Below are the code and all the weights of a small trained network. Each question names an input and a target symbol and asks about switching units off, where a switched-off unit gives its printed mean instead of its output.

import numpy as np


def w(rows, s, z=0):
    codes = np.array(rows[::2]) - 128.0
    scale = np.full(codes.shape[1], s)
    scale[-1] = z or s
    return codes * scale


def norm(h):
    return h / np.sqrt((h * h).mean(-1, keepdims=True) + 1e-5)


def f(y):
    return np.maximum(y, 0)


def softmax(a):
    e = np.exp(a - a.max(-1, keepdims=True))
    return e / e.sum(-1, keepdims=True)


def log_softmax(a):
    a = a - a.max(-1, keepdims=True)
    return a - np.log(np.exp(a).sum(-1, keepdims=True))


def net(x, mask):
    ids = ['βγζηλμξτφψω'.index(c) for c in x.split()]
    T = len(ids)
    res = E[ids] + P[:T]
    u = 0
    for l in range(2):
        r = norm(res)
        for j in range(2):
            rows = slice(2 * j, 2 * j + 2)
            q, k, v = (r @ M[l][rows].T for M in (Q, K, V))
            z = softmax(np.where(np.tri(T) > 0, q @ k.T / 2**0.5, -1e9)) @ v
            o = O[l][rows]
            res = res + np.where(mask[u + j], z, o[:, -1]) @ o[:, :-1]
        u += 2
        y = f(norm(res) @ A[l][:, :-1].T + A[l][:, -1])
        res = res + np.where(mask[u : u + 12], y, B[l][:, -1]) @ B[l][:, :-1]
        u += 12
    return log_softmax(norm(res)[-1] @ U[:, :-1].T + U[:, -1])


Q, K, V, O, A, B = {}, {}, {}, {}, {}, {}
E = w([
[129,171,149],'β',
[131,166,165],'γ',
[121,190,142],'ζ',
[175,176,97],'η',
[105,172,149],'λ',
[143,212,127],'μ',
[132,164,163],'ξ',
[77,129,97],'τ',
[128,147,192],'φ',
[88,172,2],'ψ',
[110,176,94],'ω',
],0.014)
P = w([
[2,108,116],'0',
[212,168,156],'1',
[9,103,121],'2',
[175,169,129],'3',
[8,101,124],'4',
[158,169,116],'5',
[8,100,126],'6',
[142,173,108],'7',
[7,99,123],'8',
[131,176,101],'9',
[10,99,121],'10',
[119,180,94],'11',
],0.0067)
Q[0] = w([
[69,79,224],'0.h1',
[209,164,153],'0.h1',
[136,248,186],'0.h2',
[90,155,215],'0.h2',
],0.014)
K[0] = w([
[87,149,211],'0.h1',
[143,245,194],'0.h1',
[61,195,254],'0.h2',
[36,138,224],'0.h2',
],0.011)
V[0] = w([
[20,216,254],'0.h1',
[170,60,216],'0.h1',
[159,200,217],'0.h2',
[165,204,215],'0.h2',
],0.0056)
O[0] = w([
[99,131,255,204],'0.h1',
[50,139,61,3],'0.h1',
[169,124,129,129],'0.h2',
[173,125,137,128],'0.h2',
],0.0065,0.0056)
A[0] = w([
[34,170,83,74],'0.n1',
[120,194,96,186],'0.n2',
[38,88,164,33],'0.n3',
[1,32,191,66],'0.n4',
[30,186,140,169],'0.n5',
[61,162,174,2],'0.n6',
[154,225,113,167],'0.n7',
[127,198,120,205],'0.n8',
[19,52,113,115],'0.n9',
[123,176,120,178],'0.n10',
[68,167,128,93],'0.n11',
[127,200,121,176],'0.n12',
],0.0092,0.0018)
B[0] = w([
[47,105,100,216],'0.n1',
[118,152,188,187],'0.n2',
[120,103,56,191],'0.n3',
[179,4,20,220],'0.n4',
[198,180,106,254],'0.n5',
[188,156,77,199],'0.n6',
[163,110,153,205],'0.n7',
[125,159,177,198],'0.n8',
[29,148,155,200],'0.n9',
[120,155,164,177],'0.n10',
[164,167,121,193],'0.n11',
[128,160,172,194],'0.n12',
],0.019,0.0076)
Q[1] = w([
[91,165,136],'1.h1',
[114,151,46],'1.h1',
[153,7,9],'1.h2',
[127,144,138],'1.h2',
],0.018)
K[1] = w([
[91,159,126],'1.h1',
[128,190,76],'1.h1',
[152,178,250],'1.h2',
[125,150,166],'1.h2',
],0.021)
V[1] = w([
[120,153,196],'1.h1',
[2,170,148],'1.h1',
[129,122,131],'1.h2',
[118,87,123],'1.h2',
],0.0085)
O[1] = w([
[160,194,85,182],'1.h1',
[233,18,3,9],'1.h1',
[140,121,130,118],'1.h2',
[167,133,114,148],'1.h2',
],0.0046,0.0011)
A[1] = w([
[159,92,105,62],'1.n1',
[105,54,132,145],'1.n2',
[213,104,191,209],'1.n3',
[195,93,118,5],'1.n4',
[188,127,165,251],'1.n5',
[215,169,93,71],'1.n6',
[174,116,120,31],'1.n7',
[115,98,129,149],'1.n8',
[137,108,75,157],'1.n9',
[125,94,248,159],'1.n10',
[127,157,163,90],'1.n11',
[164,78,152,119],'1.n12',
],0.017,0.003)
B[1] = w([
[124,76,154,163],'1.n1',
[51,73,67,155],'1.n2',
[130,203,224,249],'1.n3',
[161,78,197,152],'1.n4',
[62,152,211,247],'1.n5',
[177,134,19,254],'1.n6',
[129,95,168,145],'1.n7',
[96,98,110,141],'1.n8',
[108,142,196,206],'1.n9',
[40,32,2,219],'1.n10',
[152,69,172,196],'1.n11',
[74,97,171,137],'1.n12',
],0.027,0.0075)
U = w([
[175,72,172,125],'β',
[182,72,182,120],'γ',
[160,192,19,149],'ζ',
[176,106,150,136],'η',
[136,7,171,73],'λ',
[218,58,86,159],'μ',
[28,100,208,106],'ξ',
[183,207,135,166],'τ',
[16,232,45,2],'φ',
[116,207,201,105],'ψ',
[74,48,46,168],'ω',
],0.017,0.0085)

Each question gives the input, a string of symbols that net reads in full, and the target symbol t.
The units are the heads (2 rows each of Q, K, V and O) and the neurons (one row each of A and B). Each row of codes is followed by its name. A weight is (code - 128) times the scale printed after its matrix; where a second scale follows, it is the last column's (O, A, B and U).
mask holds one flag per unit, layer by layer, with each layer's heads first. A switched-off unit (its flag False) gives its mean, the last column of its rows in O or B, instead of its output. The means were averaged over made-up inputs and are rounded, as every weight is.
A unit's drop is (log p(t) with every unit on - log p(t) with that unit switched off) / (log p(t) with every unit on - log p(t) with every unit switched off).
unit that matters most: the unit with the biggest drop
k most important neurons: the k neurons with the biggest drops, biggest first
k most important neurons of layer l: the k neurons of layer l with the biggest drops, biggest first
heads that matter: for each layer, one digit per head in row order, 1 if its drop is at least 0.15 and else 0, layers parted by /
drop of u: that unit's drop, to one decimal
input η λ τ ψ, target ξ: 2 most important neurons of layer 0	[0.n3; 0.n2]
input ω τ τ ψ τ γ τ τ, target ζ: unit that matters most	0.h2
input τ τ γ ψ ψ ψ, target τ: 2 most important neurons	[1.n10; 0.n4]
input τ λ τ γ η τ γ τ, target ζ: 2 most important neurons	[1.n6; 0.n1]
input ψ λ ξ τ τ ψ τ η, target ξ: 3 most important neurons of layer 1	[1.n10; 1.n5; 1.n11]
input γ τ λ, target μ: 2 most important neurons of layer 0	[0.n4; 0.n7]
input τ φ τ ψ τ ω τ λ γ, target γ: 2 most important neurons of layer 0	[0.n1; 0.n4]
input ψ λ ψ τ γ ζ ψ τ, target ψ: 2 most important neurons of layer 0	[0.n5; 0.n2]
input τ η ζ η φ γ ξ ζ ζ, target τ: 2 most important neurons	[1.n10; 0.n9]
input τ γ ω τ η τ τ ψ, target ξ: 4 most important neurons of layer 0	[0.n4; 0.n2; 0.n6; 0.n3]
input ψ φ λ λ, target ψ: heads that matter	10 / 00
input ω μ τ τ ζ φ μ ψ τ η τ ψ, target ψ: 4 most important neurons of layer 0	[0.n4; 0.n2; 0.n3; 0.n6]
input μ γ γ τ τ τ τ ψ λ λ, target ψ: 2 most important neurons	[1.n3; 0.n9]
input τ τ η τ ζ τ τ τ ψ τ ω, target ζ: unit that matters most	0.n5
input ζ η φ, target λ: 2 most important neurons	[0.n4; 0.n1]
input ψ τ μ φ γ, target γ: 3 most important neurons	[0.n4; 0.n1; 1.n10]
input λ τ τ φ ψ ξ ξ μ, target ξ: 2 most important neurons of layer 1	[1.n10; 1.n11]
input ψ τ ζ ψ γ η ω μ ψ ψ λ ψ, target ζ: 3 most important neurons	[0.n9; 1.n3; 1.n5]
input η λ ψ ζ τ η ζ τ τ ψ, target ψ: 3 most important neurons of layer 1	[1.n10; 1.n6; 1.n11]
input ψ η τ ζ τ τ, target τ: most important neuron	[0.n5]
input ζ ζ τ η τ η, target ξ: 4 most important neurons of layer 0	[0.n5; 0.n6; 0.n11; 0.n3]
input τ λ τ η τ τ λ τ λ γ τ, target ω: drop of 0.n4	0.6
input τ ψ φ τ ψ ξ λ τ ω λ λ, target μ: drop of 0.n4	0.2
